Here is a tiny trained network, its code and every weight. The questions are about switching its units off for an input and a target symbol, where a switched-off unit gives its printed mean instead of its output.

import numpy as np


def w(rows, s, z=0):
    codes = np.array(rows[::2]) - 128.0
    scale = np.full(codes.shape[1], s)
    scale[-1] = z or s
    return codes * scale


def norm(h):
    return h / np.sqrt((h * h).mean(-1, keepdims=True) + 1e-5)


def f(y):
    return np.maximum(y, 0)


def softmax(a):
    e = np.exp(a - a.max(-1, keepdims=True))
    return e / e.sum(-1, keepdims=True)


def log_softmax(a):
    a = a - a.max(-1, keepdims=True)
    return a - np.log(np.exp(a).sum(-1, keepdims=True))


def net(x, mask):
    ids = ['αεζμξπτφω'.index(c) for c in x.split()]
    T = len(ids)
    res = E[ids] + P[:T]
    q, k, v = (norm(res) @ M[0].T for M in (Q, K, V))
    z = softmax(np.where(np.tri(T) > 0, q @ k.T / 2**0.5, -1e9)) @ v
    res = res + np.where(mask[0], z, O[0][:, -1]) @ O[0][:, :-1]
    y = f(norm(res) @ A[0][:, :-1].T + A[0][:, -1])
    res = res + np.where(mask[1:17], y, B[0][:, -1]) @ B[0][:, :-1]
    return log_softmax(norm(res)[-1] @ U[:, :-1].T + U[:, -1])


Q, K, V, O, A, B = {}, {}, {}, {}, {}, {}
E = w([
[87,82,79,127],'α',
[45,108,183,108],'ε',
[162,172,199,226],'ζ',
[106,148,62,173],'μ',
[164,195,120,171],'ξ',
[147,170,202,227],'π',
[122,204,254,100],'τ',
[180,158,69,106],'φ',
[48,128,122,199],'ω',
],0.01)
P = w([
[176,61,51,132],'0',
[150,150,159,219],'1',
[148,182,150,214],'2',
[131,202,149,213],'3',
[123,215,146,219],'4',
[119,231,151,216],'5',
[112,247,141,216],'6',
],0.011)
Q[0] = w([
[157,217,128,254],'head 0',
[101,182,68,199],'head 0',
],0.0077)
K[0] = w([
[115,66,106,1],'head 0',
[126,53,70,67],'head 0',
],0.0096)
V[0] = w([
[173,203,167,247],'head 0',
[93,104,214,131],'head 0',
],0.012)
O[0] = w([
[208,152,20,253,133],'head 0',
[151,109,185,165,3],'head 0',
],0.017,0.0043)
A[0] = w([
[121,163,209,74,165],'neuron 0',
[156,108,119,151,132],'neuron 1',
[154,172,186,132,145],'neuron 2',
[169,109,104,60,164],'neuron 3',
[156,118,111,106,212],'neuron 4',
[202,208,80,71,138],'neuron 5',
[54,142,204,3,217],'neuron 6',
[152,159,131,61,205],'neuron 7',
[46,62,131,163,111],'neuron 8',
[138,122,72,21,99],'neuron 9',
[81,156,84,96,107],'neuron 10',
[69,169,166,57,125],'neuron 11',
[173,190,230,174,126],'neuron 12',
[123,168,73,152,135],'neuron 13',
[136,167,35,204,253],'neuron 14',
[7,165,139,119,89],'neuron 15',
],0.012,0.0043)
B[0] = w([
[139,103,56,122,182],'neuron 0',
[140,63,131,161,149],'neuron 1',
[31,70,155,147,155],'neuron 2',
[99,99,186,172,140],'neuron 3',
[89,105,151,156,144],'neuron 4',
[40,159,91,148,166],'neuron 5',
[136,47,24,142,237],'neuron 6',
[100,147,68,227,163],'neuron 7',
[68,177,132,88,140],'neuron 8',
[163,215,151,236,153],'neuron 9',
[119,179,213,145,155],'neuron 10',
[179,106,52,145,194],'neuron 11',
[104,154,79,99,173],'neuron 12',
[70,89,185,106,179],'neuron 13',
[81,18,253,87,248],'neuron 14',
[112,207,98,186,184],'neuron 15',
],0.0068,0.014)
U = w([
[150,98,249,129,105],'α',
[206,131,126,158,124],'ε',
[84,217,243,77,75],'ζ',
[208,123,121,167,57],'μ',
[64,70,109,180,242],'ξ',
[126,97,57,82,4],'π',
[153,220,52,105,117],'τ',
[71,220,148,167,184],'φ',
[102,84,130,33,18],'ω',
],0.012,0.0037)

Each question gives the input, a string of symbols that net reads in full, and the target symbol t.
The units are the heads (2 rows each of Q, K, V and O) and the neurons (one row each of A and B). Each row of codes is followed by its name. A weight is (code - 128) times the scale printed after its matrix; where a second scale follows, it is the last column's (O, A, B and U).
mask holds one flag per unit, heads first, then neurons. A switched-off unit (its flag False) gives its mean, the last column of its rows in O or B, instead of its output. The means were averaged over made-up inputs and are rounded, as every weight is.
A unit's drop is (log p(t) with every unit on - log p(t) with that unit switched off) / (log p(t) with every unit on - log p(t) with every unit switched off).
The circuit of an input: a set's keep is (log p(t) with only the set's units on - log p(t) with every unit switched off) / (log p(t) with every unit on - log p(t) with every unit switched off). Starting from the 12 units with the biggest drops (on a tie, the unit counted first), units are removed one at a time, each time the one whose removal leaves the highest keep (on an exact tie, the one counted first), for as long as the keep stays at least 0.8.
circuit, biggest first: the units of the circuit, biggest drop first
most important unit: the unit with the biggest drop
k most important neurons: the k neurons with the biggest drops, biggest first
drop when u is switched off: that unit's drop, to one decimal
input ε α α π, target ω: circuit, biggest first : (head 0; neuron 6)
input φ μ τ, target τ: circuit, biggest first : (neuron 14; head 0)
input ω α μ τ ζ ξ α, target φ: most important neuron : (neuron 15)
input τ τ μ, target α: 2 most important neurons : (neuron 6; neuron 14)
input φ π ω φ τ, target τ: circuit, biggest first : (head 0; neuron 14)
input τ ε τ, target α: circuit, biggest first : (head 0; neuron 6; neuron 15)
input φ τ ζ ζ ξ φ, target τ: circuit, biggest first : (head 0; neuron 14)
input φ α ξ ω τ π, target τ: circuit, biggest first : (head 0; neuron 14; neuron 11)
input ω ω α τ τ τ, target ζ: 2 most important neurons : (neuron 6; neuron 11)
input τ τ τ, target α: 3 most important neurons : (neuron 6; neuron 15; neuron 7)
input ω α α τ τ α, target ζ: 2 most important neurons : (neuron 6; neuron 10)
input ω τ μ, target ζ: drop when neuron 6 is switched off : 0.2
input τ τ τ μ ζ τ ε, target α: drop when head 0 is switched off : 1.1
input μ ω φ φ ω τ φ, target φ: drop when neuron 6 is switched off : 0.1
input ω α φ φ φ α ζ, target ζ: most important unit : neuron 6
